Below are the code and all the weights of a small trained network. Each question names an input and a class and asks about switching units off, where a switched-off unit gives its printed mean instead of its output.

import numpy as np


def w(rows, s, z=0):
    codes = np.array(rows[::2]) - 128.0
    scale = np.full(codes.shape[1], s)
    scale[-1] = z or s
    return codes * scale


def f(y):
    return np.maximum(y, 0)


def log_softmax(a):
    a = a - a.max(-1, keepdims=True)
    return a - np.log(np.exp(a).sum(-1, keepdims=True))


def net(x, mask):
    res = np.array(x, float).reshape(1, 5) / 4 @ E
    y = f(res @ A[0][:, :-1].T + A[0][:, -1])
    res = res + np.where(mask, y, B[0][:, -1]) @ B[0][:, :-1]
    return log_softmax(res[-1] @ U[:, :-1].T + U[:, -1])


A, B = {}, {}
E = w([
[73,164,100,177,199,152,194,162],'x0',
[140,165,167,134,122,116,105,245],'x1',
[63,116,200,67,200,109,64,110],'x2',
[140,158,57,77,116,21,133,114],'x3',
[169,214,88,192,185,125,78,71],'x4',
],0.011)
A[0] = w([
[78,118,137,117,136,85,94,183,114],'N1',
[69,57,228,110,138,179,157,225,98],'N2',
[95,141,179,114,148,109,77,195,68],'N3',
[112,95,113,98,78,112,218,160,68],'N4',
[156,121,188,68,116,122,56,156,176],'N5',
[64,133,99,141,206,98,134,81,50],'N6',
[165,163,107,126,78,110,110,93,135],'N7',
[221,137,73,127,21,57,99,137,117],'N8',
[96,137,151,214,168,199,165,187,209],'N9',
[157,50,181,82,85,196,84,2,124],'N10',
[127,202,113,93,161,92,80,151,112],'N11',
[65,156,118,102,196,92,95,107,158],'N12',
[105,66,77,78,60,93,186,155,105],'N13',
[73,62,157,87,83,114,188,204,191],'N14',
[192,130,75,192,112,149,161,136,164],'N15',
[91,148,149,89,187,85,94,59,254],'N16',
[98,176,39,149,202,133,137,78,148],'N17',
[106,124,84,83,72,80,162,142,164],'N18',
[108,71,98,92,82,109,166,126,113],'N19',
[243,211,52,228,92,145,146,148,120],'N20',
],0.0091,0.0039)
B[0] = w([
[132,185,160,84,133,118,114,149,170],'N1',
[107,119,67,57,88,177,115,213,249],'N2',
[124,167,157,124,147,92,139,184,181],'N3',
[149,194,133,116,91,188,164,96,182],'N4',
[118,145,219,96,110,110,63,151,203],'N5',
[57,111,86,70,177,145,135,84,178],'N6',
[182,78,92,148,152,60,128,140,174],'N7',
[255,113,86,92,158,90,119,148,220],'N8',
[33,149,81,182,137,228,168,216,230],'N9',
[102,9,135,170,41,103,101,95,230],'N10',
[151,167,161,135,184,74,110,125,175],'N11',
[60,143,139,70,177,102,118,107,193],'N12',
[185,201,163,76,80,170,154,50,199],'N13',
[131,205,122,38,59,198,129,121,231],'N14',
[177,156,120,177,159,144,155,115,201],'N15',
[43,83,127,89,165,54,108,87,219],'N16',
[111,136,85,148,220,138,177,79,210],'N17',
[171,158,144,83,123,130,134,78,188],'N18',
[170,155,152,99,77,153,155,67,179],'N19',
[199,156,116,208,192,153,103,146,242],'N20',
],0.0079,0.013)
U = w([
[99,163,191,102,165,73,88,161,4],'0',
[151,171,145,80,69,157,151,91,219],'1',
[222,138,94,152,152,98,116,143,169],'2',
[99,46,179,127,79,124,60,109,171],'3',
[85,128,111,109,107,175,133,233,101],'4',
[134,40,97,160,88,107,162,72,79],'5',
[129,171,114,249,158,178,158,139,103],'6',
[76,127,89,115,215,108,141,64,156],'7',
],0.011,0.0017)

Each question gives the input, the list of numbers given to net, and the class t.
The units are the neurons (one row each of A and B). Each row of codes is followed by its name. A weight is (code - 128) times the scale printed after its matrix; where a second scale follows, it is the last column's (A, B and U).
mask holds one flag per neuron, in row order. A switched-off neuron (its flag False) gives its mean, the last column of its row in B, instead of its output. The means were averaged over made-up inputs and are rounded, as every weight is.
A unit's drop is (log p(t) with every unit on - log p(t) with that unit switched off) / (log p(t) with every unit on - log p(t) with every unit switched off).
The circuit of an input: a set's keep is (log p(t) with only the set's units on - log p(t) with every unit switched off) / (log p(t) with every unit on - log p(t) with every unit switched off). Starting from the 12 units with the biggest drops (on a tie, the unit counted first), units are removed one at a time, each time the one whose removal leaves the highest keep (on an exact tie, the one counted first), for as long as the keep stays at least 0.8.
units of the circuit, in order: the units of the circuit, biggest drop first
k most important neurons: the k neurons with the biggest drops, biggest first
drop of u: that unit's drop, to one decimal
input [-5,6,1,-3,6], class 0: units of the circuit, in order -> [N5 N11]
input [-5,0,-3,-5,7], class 6: units of the circuit, in order -> [N20]
input [-8,-4,-7,-5,4], class 2: 2 most important neurons -> [N20 N8]
input [0,-8,-7,-1,0], class 2: units of the circuit, in order -> [N9 N20]
input [7,3,0,2,2], class 6: 2 most important neurons -> [N9 N16]
input [2,-7,-8,-1,-3], class 6: 3 most important neurons -> [N20 N15 N2]
input [-4,-4,0,4,2], class 5: 2 most important neurons -> [N10 N20]
input [-6,-1,7,6,-3], class 3: 2 most important neurons -> [N10 N20]
input [1,6,7,-6,1], class 4: 2 most important neurons -> [N2 N9]
input [-3,-1,-5,-6,-1], class 6: drop of N15 -> 0.1
input [-6,-5,5,4,-3], class 3: drop of N10 -> 0.1
input [5,-1,0,4,-3], class 1: drop of N11 -> 0.0
